Below are the code and all the weights of a small trained network. Each question names an input and a class and asks about switching units off, where a switched-off unit gives its printed mean instead of its output.

import numpy as np


def w(rows, s, z=0):
    codes = np.array(rows[::2]) - 128.0
    scale = np.full(codes.shape[1], s)
    scale[-1] = z or s
    return codes * scale


def norm(h):
    return h / np.sqrt((h * h).mean(-1, keepdims=True) + 1e-5)


def f(y):
    return y / 2 * (1 + np.tanh(0.7978845608 * (y + 0.044715 * y**3)))


def log_softmax(a):
    a = a - a.max(-1, keepdims=True)
    return a - np.log(np.exp(a).sum(-1, keepdims=True))


def net(x, mask):
    res = np.array(x, float).reshape(1, 5) / 4 @ E
    u = 0
    for l in range(2):
        y = f(norm(res) @ A[l][:, :-1].T + A[l][:, -1])
        res = res + np.where(mask[u : u + 13], y, B[l][:, -1]) @ B[l][:, :-1]
        u += 13
    return log_softmax(norm(res)[-1] @ U[:, :-1].T + U[:, -1])


A, B = {}, {}
E = w([
[211,253,62],'x0',
[78,102,17],'x1',
[204,43,113],'x2',
[126,124,125],'x3',
[127,130,129],'x4',
],0.0007)
A[0] = w([
[172,129,176,89],'L0N1',
[156,96,104,64],'L0N2',
[100,169,210,174],'L0N3',
[180,189,83,118],'L0N4',
[99,179,145,253],'L0N5',
[77,164,117,112],'L0N6',
[92,90,3,87],'L0N7',
[160,158,237,194],'L0N8',
[47,42,182,193],'L0N9',
[77,186,115,238],'L0N10',
[181,182,84,103],'L0N11',
[75,110,33,52],'L0N12',
[57,214,136,165],'L0N13',
],0.0047,0.0016)
B[0] = w([
[171,118,79,127],'L0N1',
[164,90,224,105],'L0N2',
[156,132,61,197],'L0N3',
[8,187,209,189],'L0N4',
[82,117,37,227],'L0N5',
[143,62,70,145],'L0N6',
[204,172,109,191],'L0N7',
[151,140,5,226],'L0N8',
[42,240,122,254],'L0N9',
[65,87,32,232],'L0N10',
[58,188,193,174],'L0N11',
[218,143,93,151],'L0N12',
[100,36,40,217],'L0N13',
],0.0025,0.0016)
A[1] = w([
[178,107,178,159],'L1N1',
[172,146,20,133],'L1N2',
[86,116,95,203],'L1N3',
[33,78,120,255],'L1N4',
[136,192,93,165],'L1N5',
[95,72,149,96],'L1N6',
[78,4,143,127],'L1N7',
[214,144,234,244],'L1N8',
[112,88,114,115],'L1N9',
[137,183,105,147],'L1N10',
[137,111,47,108],'L1N11',
[187,175,86,102],'L1N12',
[155,84,169,209],'L1N13',
],0.0041,0.00097)
B[1] = w([
[67,92,65,100],'L1N1',
[225,58,250,252],'L1N2',
[183,139,178,209],'L1N3',
[168,183,189,229],'L1N4',
[116,87,230,217],'L1N5',
[80,200,136,98],'L1N6',
[92,183,159,106],'L1N7',
[80,74,36,157],'L1N8',
[107,136,184,125],'L1N9',
[99,115,213,189],'L1N10',
[184,73,132,201],'L1N11',
[126,162,196,168],'L1N12',
[95,150,55,102],'L1N13',
],0.0023,0.0017)
U = w([
[32,253,228,209],'0',
[71,48,5,152],'1',
[245,54,180,4],'2',
],0.007,0.00035)

Each question gives the input, the list of numbers given to net, and the class t.
The units are the neurons (one row each of A and B). Each row of codes is followed by its name. A weight is (code - 128) times the scale printed after its matrix; where a second scale follows, it is the last column's (A, B and U).
mask holds one flag per neuron, layer by layer. A switched-off neuron (its flag False) gives its mean, the last column of its row in B, instead of its output. The means were averaged over made-up inputs and are rounded, as every weight is.
A unit's drop is (log p(t) with every unit on - log p(t) with that unit switched off) / (log p(t) with every unit on - log p(t) with every unit switched off).
The circuit of an input: a set's keep is (log p(t) with only the set's units on - log p(t) with every unit switched off) / (log p(t) with every unit on - log p(t) with every unit switched off). Starting from the 12 units with the biggest drops (on a tie, the unit counted first), units are removed one at a time, each time the one whose removal leaves the highest keep (on an exact tie, the one counted first), for as long as the keep stays at least 0.8.
circuit, biggest first: the units of the circuit, biggest drop first
most important unit: the unit with the biggest drop
k most important neurons: the k neurons with the biggest drops, biggest first
k most important neurons of layer l: the k neurons of layer l with the biggest drops, biggest first
drop when u is switched off: that unit's drop, to one decimal
input [8,-3,6,2,6], class 0: most important unit => L0N4
input [8,8,5,-5,7], class 0: 3 most important neurons of layer 0 => [L0N4, L0N11, L0N8]
input [-4,-4,5,6,0], class 1: 3 most important neurons => [L0N13, L0N10, L0N5]
input [0,4,3,-6,-8], class 2: 2 most important neurons => [L0N7, L0N12]
input [5,-8,-7,3,-2], class 2: 3 most important neurons => [L0N9, L1N2, L0N8]
input [-5,-5,7,8,-3], class 1: 3 most important neurons => [L0N10, L0N13, L0N4]
input [-4,5,-3,1,-6], class 2: circuit, biggest first => [L0N12, L0N7, L1N2]
input [-4,4,4,-5,-2], class 0: 2 most important neurons => [L0N9, L1N11]
input [2,-1,6,-4,2], class 1: 2 most important neurons => [L1N8, L0N9]
input [3,5,-2,-3,7], class 2: 3 most important neurons => [L0N9, L0N12, L0N7]
input [4,5,0,-7,-2], class 2: 3 most important neurons => [L0N9, L0N7, L0N12]
input [-7,6,7,-4,5], class 0: 2 most important neurons => [L0N9, L0N8]
input [-4,-1,7,-2,-2], class 1: 3 most important neurons => [L0N10, L0N13, L0N4]
input [-5,2,3,-7,6], class 0: circuit, biggest first => [L0N9]
input [6,-8,8,6,8], class 1: 2 most important neurons of layer 1 => [L1N8, L1N4]
input [-4,8,5,-8,-2], class 2: 3 most important neurons of layer 0 => [L0N7, L0N9, L0N4]
input [5,5,5,5,-4], class 0: 4 most important neurons of layer 0 => [L0N11, L0N4, L0N6, L0N1]
input [-7,-1,4,4,1], class 0: drop when L0N9 is switched off => 0.4
input [-5,1,3,-4,-1], class 0: drop when L0N9 is switched off => 0.7
input [-8,4,7,8,-5], class 0: drop when L1N8 is switched off => 0.0
